113; 126; 89; 75; 99; 102; 144; 106; 90 = q415
100; 97; 103; 111; 98; 106; 152; 109; 92 = q772
97; 88; 94; 109; 94; 101; 94; 106; 93 = q221
113; 126; 88; 74; 97; 85; 38; 80; 127 = q388
89; 126; 89; 75; 99; 87; 39; 81; 125 = q660
100; 100; 100; 100; 100; 100; 99; 100; 100 = q563
102; 101; 106; 97; 104; 116; 101; 101; 101 = q118
92; 43; 83; 102; 80; 43; 27; 90; 113 = q475
112; 163; 119; 96; 123; 112; 182; 112; 86 = q775
dup q221: 
94
dup q775: 
112
dup q118: 
101
dup q660: 
89
dup q475: 
43
dup q563: 
100

115; 100; 106; 97; 117; 93; 94; 92; 102; 93; 100; 88; 92; 92; 107; 92 = q689
115; 109; 106; 94; 117; 93; 94; 126; 102; 93; 100; 88; 92; 94; 99; 151 = q463
58; 93; 98; 103; 139; 98; 95; 93; 139; 103; 100; 103; 92; 120; 58; 103 = q579
which: 58; 93; 98; 103; 139; 98; 95; 93; 139; 103; 100; 103; 92; 120; 58; 103
q579
which: 115; 109; 106; 94; 117; 93; 94; 126; 102; 93; 100; 88; 92; 94; 99; 151
q463
which: 115; 100; 106; 97; 117; 93; 94; 92; 102; 93; 100; 88; 92; 92; 107; 92
q689

112; 170; 81; 146  q572
146; 170; 146; 146  q369
124; 73; 73; 185  q902
101; 110; 99; 137  q874
118; 185; 169; 169  q290
112; 173; 70; 112  q851
dup q290: 
169
which: 118; 185; 169; 169
q290
dup q851: 
112
dup q902: 
73
which: 146; 170; 146; 146
q369
dup q369: 
146

146; 105; 165; 105; 103; 111; 104; 145; 101; 137; 101; 125; 104; 101; 102; 102; 115; 101; 102; 102; 102; 100; 102; 101; 101; 100; 140; 101; 100; 100; 123 -> q301
102; 134; 103; 105; 107; 103; 104; 118; 101; 152; 123; 152; 104; 101; 103; 102; 105; 101; 108; 102; 102; 100; 102; 152; 101; 100; 103; 101; 100; 100; 105 -> q386
102; 103; 109; 105; 103; 106; 104; 107; 101; 103; 101; 103; 103; 101; 102; 111; 101; 101; 102; 102; 102; 100; 107; 145; 150; 100; 103; 101; 115; 110; 103 -> q59
102; 149; 103; 105; 103; 103; 104; 107; 110; 154; 111; 145; 115; 101; 111; 102; 101; 101; 102; 102; 102; 100; 102; 101; 101; 100; 105; 101; 100; 100; 128 -> q767
102; 104; 104; 104; 103; 110; 101; 107; 101; 103; 101; 105; 104; 101; 102; 102; 101; 101; 102; 102; 102; 100; 102; 101; 101; 101; 114; 101; 100; 100; 105 -> q994
102; 103; 103; 103; 158; 105; 104; 107; 101; 103; 101; 103; 104; 101; 102; 143; 101; 101; 102; 102; 102; 100; 102; 135; 148; 100; 104; 101; 100; 100; 103 -> q350
130; 105; 108; 101; 103; 110; 104; 131; 101; 105; 101; 105; 103; 101; 102; 102; 101; 101; 102; 102; 102; 100; 102; 104; 101; 100; 132; 101; 100; 100; 105 -> q905
102; 135; 105; 105; 103; 157; 104; 105; 110; 105; 102; 105; 106; 101; 102; 102; 101; 104; 102; 102; 102; 121; 102; 101; 101; 100; 153; 101; 100; 100; 119 -> q144
102; 105; 104; 130; 105; 101; 105; 103; 101; 103; 101; 103; 104; 101; 102; 152; 101; 101; 102; 102; 105; 106; 105; 101; 101; 100; 130; 130; 103; 101; 104 -> q911
102; 139; 104; 105; 103; 110; 104; 107; 101; 131; 101; 113; 104; 101; 102; 102; 101; 101; 113; 113; 102; 103; 102; 101; 101; 100; 114; 101; 100; 101; 107 -> q131
which: 102; 149; 103; 105; 103; 103; 104; 107; 110; 154; 111; 145; 115; 101; 111; 102; 101; 101; 102; 102; 102; 100; 102; 101; 101; 100; 105; 101; 100; 100; 128
q767
which: 146; 105; 165; 105; 103; 111; 104; 145; 101; 137; 101; 125; 104; 101; 102; 102; 115; 101; 102; 102; 102; 100; 102; 101; 101; 100; 140; 101; 100; 100; 123
q301
which: 102; 105; 104; 130; 105; 101; 105; 103; 101; 103; 101; 103; 104; 101; 102; 152; 101; 101; 102; 102; 105; 106; 105; 101; 101; 100; 130; 130; 103; 101; 104
q911
which: 102; 134; 103; 105; 107; 103; 104; 118; 101; 152; 123; 152; 104; 101; 103; 102; 105; 101; 108; 102; 102; 100; 102; 152; 101; 100; 103; 101; 100; 100; 105
q386

136; 52; 128; 103; 123; 89; 113; 108; 103; 72; 118; 104; 140; 88; 77; 91; 125; 103; 123; 126; 66; 108; 133; 89; 102; 102; 114; 116; 107; 122; 100; 73; 81; 117; 88; 95; 82; 117; 92; 80; 109; 89; 52; 64; 78; 114; 94; 117; 109; 98; 100; 113; 94; 80; 127; 100; 63; 87; 84; 98; 101; 110 -> q112
105; 91; 96; 104; 107; 64; 79; 94; 102; 66; 114; 122; 125; 98; 75; 80; 140; 134; 89; 117; 88; 143; 121; 65; 84; 92; 96; 95; 114; 97; 137; 99; 105; 129; 87; 105; 62; 142; 94; 68; 89; 112; 82; 69; 99; 111; 122; 86; 97; 111; 71; 93; 98; 97; 131; 83; 66; 83; 64; 96; 141; 103 -> q440
122; 96; 107; 113; 88; 95; 88; 88; 32; 104; 128; 76; 98; 82; 101; 73; 120; 63; 61; 115; 66; 97; 91; 106; 94; 102; 70; 83; 128; 99; 101; 121; 64; 92; 123; 85; 91; 90; 87; 59; 121; 103; 85; 90; 83; 101; 121; 114; 96; 91; 95; 111; 97; 104; 119; 118; 92; 99; 46; 104; 80; 97 -> q817
118; 86; 110; 107; 120; 55; 103; 122; 146; 102; 73; 89; 119; 97; 53; 109; 116; 108; 143; 141; 81; 106; 136; 84; 93; 106; 85; 147; 91; 122; 91; 85; 104; 103; 97; 97; 90; 112; 100; 94; 120; 89; 45; 81; 90; 124; 112; 137; 93; 115; 109; 126; 86; 95; 95; 106; 87; 99; 84; 98; 94; 113 -> q881
128; 67; 102; 101; 130; 111; 89; 113; 130; 78; 91; 99; 141; 93; 65; 70; 128; 128; 110; 124; 79; 107; 135; 57; 96; 109; 95; 139; 100; 111; 117; 94; 88; 106; 89; 97; 81; 128; 108; 101; 100; 95; 45; 70; 88; 112; 108; 122; 89; 103; 110; 114; 89; 93; 87; 96; 70; 86; 80; 105; 110; 117 -> q771
143; 95; 147; 107; 100; 91; 66; 132; 77; 112; 85; 110; 84; 94; 88; 95; 136; 86; 113; 130; 111; 78; 128; 98; 93; 83; 92; 138; 140; 61; 122; 101; 106; 71; 94; 83; 111; 121; 49; 88; 110; 90; 90; 99; 115; 108; 126; 111; 118; 107; 90; 102; 113; 150; 121; 111; 121; 95; 84; 117; 111; 97 -> q829
79; 92; 70; 129; 99; 66; 82; 90; 93; 69; 101; 87; 120; 95; 75; 70; 129; 123; 93; 132; 112; 140; 112; 50; 61; 107; 77; 106; 105; 105; 137; 120; 85; 124; 103; 89; 71; 140; 107; 79; 91; 124; 69; 71; 93; 121; 121; 109; 93; 94; 64; 96; 82; 91; 105; 83; 77; 102; 64; 102; 119; 118 -> q254
79; 92; 70; 112; 99; 66; 82; 90; 73; 69; 101; 114; 82; 95; 75; 70; 129; 123; 93; 132; 100; 140; 112; 50; 61; 107; 77; 106; 105; 105; 137; 120; 85; 124; 103; 89; 71; 140; 107; 79; 91; 124; 69; 71; 93; 121; 121; 109; 91; 94; 91; 96; 82; 91; 105; 83; 77; 102; 64; 102; 119; 86 -> q374
which: 105; 91; 96; 104; 107; 64; 79; 94; 102; 66; 114; 122; 125; 98; 75; 80; 140; 134; 89; 117; 88; 143; 121; 65; 84; 92; 96; 95; 114; 97; 137; 99; 105; 129; 87; 105; 62; 142; 94; 68; 89; 112; 82; 69; 99; 111; 122; 86; 97; 111; 71; 93; 98; 97; 131; 83; 66; 83; 64; 96; 141; 103
q440
which: 128; 67; 102; 101; 130; 111; 89; 113; 130; 78; 91; 99; 141; 93; 65; 70; 128; 128; 110; 124; 79; 107; 135; 57; 96; 109; 95; 139; 100; 111; 117; 94; 88; 106; 89; 97; 81; 128; 108; 101; 100; 95; 45; 70; 88; 112; 108; 122; 89; 103; 110; 114; 89; 93; 87; 96; 70; 86; 80; 105; 110; 117
q771
which: 118; 86; 110; 107; 120; 55; 103; 122; 146; 102; 73; 89; 119; 97; 53; 109; 116; 108; 143; 141; 81; 106; 136; 84; 93; 106; 85; 147; 91; 122; 91; 85; 104; 103; 97; 97; 90; 112; 100; 94; 120; 89; 45; 81; 90; 124; 112; 137; 93; 115; 109; 126; 86; 95; 95; 106; 87; 99; 84; 98; 94; 113
q881
which: 79; 92; 70; 129; 99; 66; 82; 90; 93; 69; 101; 87; 120; 95; 75; 70; 129; 123; 93; 132; 112; 140; 112; 50; 61; 107; 77; 106; 105; 105; 137; 120; 85; 124; 103; 89; 71; 140; 107; 79; 91; 124; 69; 71; 93; 121; 121; 109; 93; 94; 64; 96; 82; 91; 105; 83; 77; 102; 64; 102; 119; 118
q254
which: 136; 52; 128; 103; 123; 89; 113; 108; 103; 72; 118; 104; 140; 88; 77; 91; 125; 103; 123; 126; 66; 108; 133; 89; 102; 102; 114; 116; 107; 122; 100; 73; 81; 117; 88; 95; 82; 117; 92; 80; 109; 89; 52; 64; 78; 114; 94; 117; 109; 98; 100; 113; 94; 80; 127; 100; 63; 87; 84; 98; 101; 110
q112

76; 76; 93; 93; 124; 90; 93; 119; 110; 96; 90; 82; 86; 136; 55; 93 = q207
67; 69; 101; 48; 114; 112; 46; 120; 108; 103; 88; 84; 85; 135; 66; 88 = q479
106; 81; 99; 64; 93; 103; 79; 115; 107; 104; 83; 103; 85; 109; 85; 98 = q483
91; 91; 93; 29; 97; 83; 97; 118; 99; 97; 92; 90; 92; 132; 47; 77 = q673
62; 74; 88; 66; 133; 110; 55; 116; 110; 97; 108; 97; 90; 127; 88; 83 = q45
97; 85; 96; 97; 112; 100; 57; 116; 88; 103; 77; 98; 87; 107; 73; 97 = q345
which: 106; 81; 99; 64; 93; 103; 79; 115; 107; 104; 83; 103; 85; 109; 85; 98
q483
dup q345: 
97
which: 76; 76; 93; 93; 124; 90; 93; 119; 110; 96; 90; 82; 86; 136; 55; 93
q207
dup q479: 
88
which: 62; 74; 88; 66; 133; 110; 55; 116; 110; 97; 108; 97; 90; 127; 88; 83
q45

154; 110; 113; 113; 61; 104; 94; 96; 86; 95; 111; 119; 87; 124; 92; 99; 62; 109; 104; 98; 96; 97; 44; 127; 55; 109; 75; 111; 84 = q812
100; 110; 113; 113; 105; 104; 94; 132; 131; 37; 126; 103; 169; 101; 92; 59; 139; 109; 104; 122; 119; 97; 94; 115; 96; 109; 84; 127; 127 = q552
100; 123; 158; 113; 105; 104; 131; 132; 86; 72; 132; 119; 87; 124; 104; 59; 80; 109; 104; 97; 57; 97; 55; 115; 104; 109; 84; 127; 127 = q859
82; 110; 135; 86; 105; 104; 94; 132; 118; 95; 123; 104; 87; 124; 92; 59; 147; 100; 113; 98; 96; 97; 78; 115; 133; 39; 76; 127; 127 = q425
64; 107; 113; 113; 108; 108; 94; 134; 98; 95; 123; 119; 154; 124; 92; 59; 118; 96; 103; 98; 96; 95; 156; 115; 140; 109; 84; 127; 128 = q169
79; 110; 95; 84; 105; 104; 63; 83; 119; 119; 98; 79; 87; 92; 104; 59; 118; 109; 104; 98; 96; 97; 127; 119; 136; 109; 119; 127; 59 = q594
100; 110; 113; 139; 105; 104; 118; 142; 134; 95; 97; 134; 87; 124; 92; 134; 78; 109; 101; 66; 96; 60; 173; 115; 88; 109; 84; 127; 122 = q466
which: 154; 110; 113; 113; 61; 104; 94; 96; 86; 95; 111; 119; 87; 124; 92; 99; 62; 109; 104; 98; 96; 97; 44; 127; 55; 109; 75; 111; 84
q812
which: 100; 123; 158; 113; 105; 104; 131; 132; 86; 72; 132; 119; 87; 124; 104; 59; 80; 109; 104; 97; 57; 97; 55; 115; 104; 109; 84; 127; 127
q859
which: 79; 110; 95; 84; 105; 104; 63; 83; 119; 119; 98; 79; 87; 92; 104; 59; 118; 109; 104; 98; 96; 97; 127; 119; 136; 109; 119; 127; 59
q594

140; 106; 117; 99; 114; 137; 97; 131; 90; 100; 135; 89; 84; 111; 62; 112; 111; 82; 142; 86; 36; 99; 98; 112; 82; 96; 71; 100; 146; 65; 99; 41; 85; 55; 109; 126; 114; 66; 38; 103; 59; 102; 134; 64; 99; 123; 110; 131; 103; 121; 103; 111; 87; 127; 97; 98; 114; 117; 105; 113; 114; 66; 132 = q631
72; 96; 90; 111; 97; 103; 53; 122; 108; 81; 100; 120; 89; 123; 96; 92; 80; 111; 58; 88; 114; 94; 115; 117; 146; 128; 128; 71; 99; 139; 46; 123; 113; 109; 64; 94; 64; 79; 160; 113; 131; 114; 103; 148; 70; 88; 122; 102; 97; 92; 81; 89; 136; 102; 103; 105; 90; 108; 102; 93; 112; 122; 62 = q963
64; 83; 87; 73; 83; 95; 94; 103; 124; 109; 139; 136; 108; 143; 90; 103; 111; 142; 92; 120; 74; 112; 80; 43; 159; 156; 72; 90; 127; 112; 82; 137; 96; 121; 60; 92; 83; 98; 145; 62; 96; 109; 126; 121; 37; 71; 92; 84; 78; 53; 114; 63; 117; 134; 92; 124; 110; 79; 116; 110; 121; 110; 112 = q867
107; 101; 90; 83; 84; 97; 126; 70; 98; 106; 91; 82; 103; 95; 96; 132; 111; 127; 134; 92; 91; 105; 72; 116; 75; 81; 93; 117; 123; 103; 124; 114; 96; 100; 129; 115; 164; 120; 78; 81; 68; 92; 89; 52; 133; 130; 53; 103; 118; 75; 123; 133; 54; 72; 111; 110; 120; 94; 88; 107; 56; 106; 122 = q544
92; 90; 84; 97; 109; 100; 86; 121; 92; 80; 99; 119; 109; 89; 88; 99; 82; 82; 73; 76; 118; 99; 106; 90; 133; 86; 113; 95; 80; 108; 67; 67; 119; 100; 112; 94; 70; 61; 123; 131; 134; 114; 107; 138; 103; 70; 166; 102; 71; 113; 86; 75; 125; 96; 113; 91; 102; 102; 83; 103; 117; 102; 68 = q257
90; 104; 110; 91; 116; 84; 86; 73; 109; 102; 77; 104; 111; 132; 120; 104; 121; 83; 122; 128; 107; 120; 133; 92; 78; 121; 102; 101; 88; 123; 91; 100; 104; 94; 106; 82; 57; 102; 129; 96; 115; 113; 108; 112; 47; 67; 100; 72; 100; 83; 91; 110; 117; 120; 90; 75; 77; 87; 117; 94; 136; 107; 113 = q410
99; 106; 109; 94; 96; 96; 141; 97; 89; 119; 92; 89; 90; 100; 92; 102; 120; 86; 133; 158; 64; 105; 72; 67; 56; 105; 89; 102; 99; 70; 178; 115; 117; 111; 128; 107; 100; 135; 58; 57; 76; 103; 79; 72; 146; 159; 62; 109; 145; 136; 104; 115; 75; 92; 106; 114; 118; 123; 112; 118; 56; 108; 79 = q412
124; 107; 143; 97; 128; 110; 112; 97; 111; 139; 123; 70; 109; 98; 101; 83; 115; 76; 119; 143; 64; 91; 112; 82; 86; 107; 75; 97; 113; 55; 113; 56; 66; 79; 87; 106; 88; 102; 47; 102; 63; 97; 118; 50; 75; 116; 72; 94; 102; 119; 95; 104; 86; 153; 63; 91; 109; 114; 128; 79; 130; 62; 147 = q193
93; 94; 69; 108; 77; 101; 125; 121; 79; 76; 95; 109; 87; 74; 86; 108; 84; 111; 81; 73; 110; 96; 59; 111; 97; 72; 118; 105; 93; 102; 128; 128; 127; 121; 124; 110; 131; 104; 94; 93; 110; 98; 80; 119; 159; 109; 102; 121; 98; 85; 111; 89; 98; 53; 125; 112; 100; 96; 75; 127; 69; 111; 78 = q825
99; 106; 109; 94; 96; 96; 141; 97; 89; 119; 112; 89; 90; 100; 92; 102; 120; 86; 133; 158; 64; 105; 72; 67; 56; 105; 89; 102; 99; 70; 178; 115; 117; 111; 128; 107; 100; 135; 58; 57; 76; 103; 108; 83; 99; 92; 47; 100; 109; 59; 106; 85; 101; 113; 86; 87; 76; 81; 123; 129; 125; 77; 148 = q573
100; 84; 66; 81; 95; 102; 96; 99; 93; 58; 92; 122; 100; 121; 81; 142; 104; 122; 128; 27; 107; 115; 101; 137; 111; 87; 92; 114; 140; 135; 63; 80; 108; 90; 123; 101; 129; 66; 126; 114; 102; 109; 113; 101; 103; 106; 142; 103; 99; 89; 113; 122; 78; 64; 140; 106; 116; 102; 70; 116; 69; 128; 78 = q793
103; 114; 117; 121; 124; 103; 92; 47; 98; 116; 103; 92; 101; 86; 107; 67; 89; 59; 71; 140; 96; 89; 112; 83; 96; 100; 120; 83; 65; 80; 103; 83; 102; 103; 84; 96; 47; 94; 85; 115; 117; 108; 98; 118; 92; 83; 105; 100; 92; 116; 80; 73; 134; 128; 75; 83; 77; 105; 117; 89; 143; 78; 101 = q993
which: 90; 104; 110; 91; 116; 84; 86; 73; 109; 102; 77; 104; 111; 132; 120; 104; 121; 83; 122; 128; 107; 120; 133; 92; 78; 121; 102; 101; 88; 123; 91; 100; 104; 94; 106; 82; 57; 102; 129; 96; 115; 113; 108; 112; 47; 67; 100; 72; 100; 83; 91; 110; 117; 120; 90; 75; 77; 87; 117; 94; 136; 107; 113
q410
which: 99; 106; 109; 94; 96; 96; 141; 97; 89; 119; 112; 89; 90; 100; 92; 102; 120; 86; 133; 158; 64; 105; 72; 67; 56; 105; 89; 102; 99; 70; 178; 115; 117; 111; 128; 107; 100; 135; 58; 57; 76; 103; 108; 83; 99; 92; 47; 100; 109; 59; 106; 85; 101; 113; 86; 87; 76; 81; 123; 129; 125; 77; 148
q573
which: 64; 83; 87; 73; 83; 95; 94; 103; 124; 109; 139; 136; 108; 143; 90; 103; 111; 142; 92; 120; 74; 112; 80; 43; 159; 156; 72; 90; 127; 112; 82; 137; 96; 121; 60; 92; 83; 98; 145; 62; 96; 109; 126; 121; 37; 71; 92; 84; 78; 53; 114; 63; 117; 134; 92; 124; 110; 79; 116; 110; 121; 110; 112
q867

82; 113; 82; 93; 72 = q347
87; 131; 61; 77; 131 = q600
120; 100; 82; 81; 87 = q756
103; 52; 129; 112; 148 = q89
102; 65; 65; 65; 65 = q760
119; 96; 75; 75; 83 = q826
69; 45; 95; 86; 131 = q73
110; 95; 75; 70; 79 = q828
132; 83; 164; 154; 154 = q551
dup q760: 
65
dup q826: 
75
dup q600: 
131
dup q551: 
154

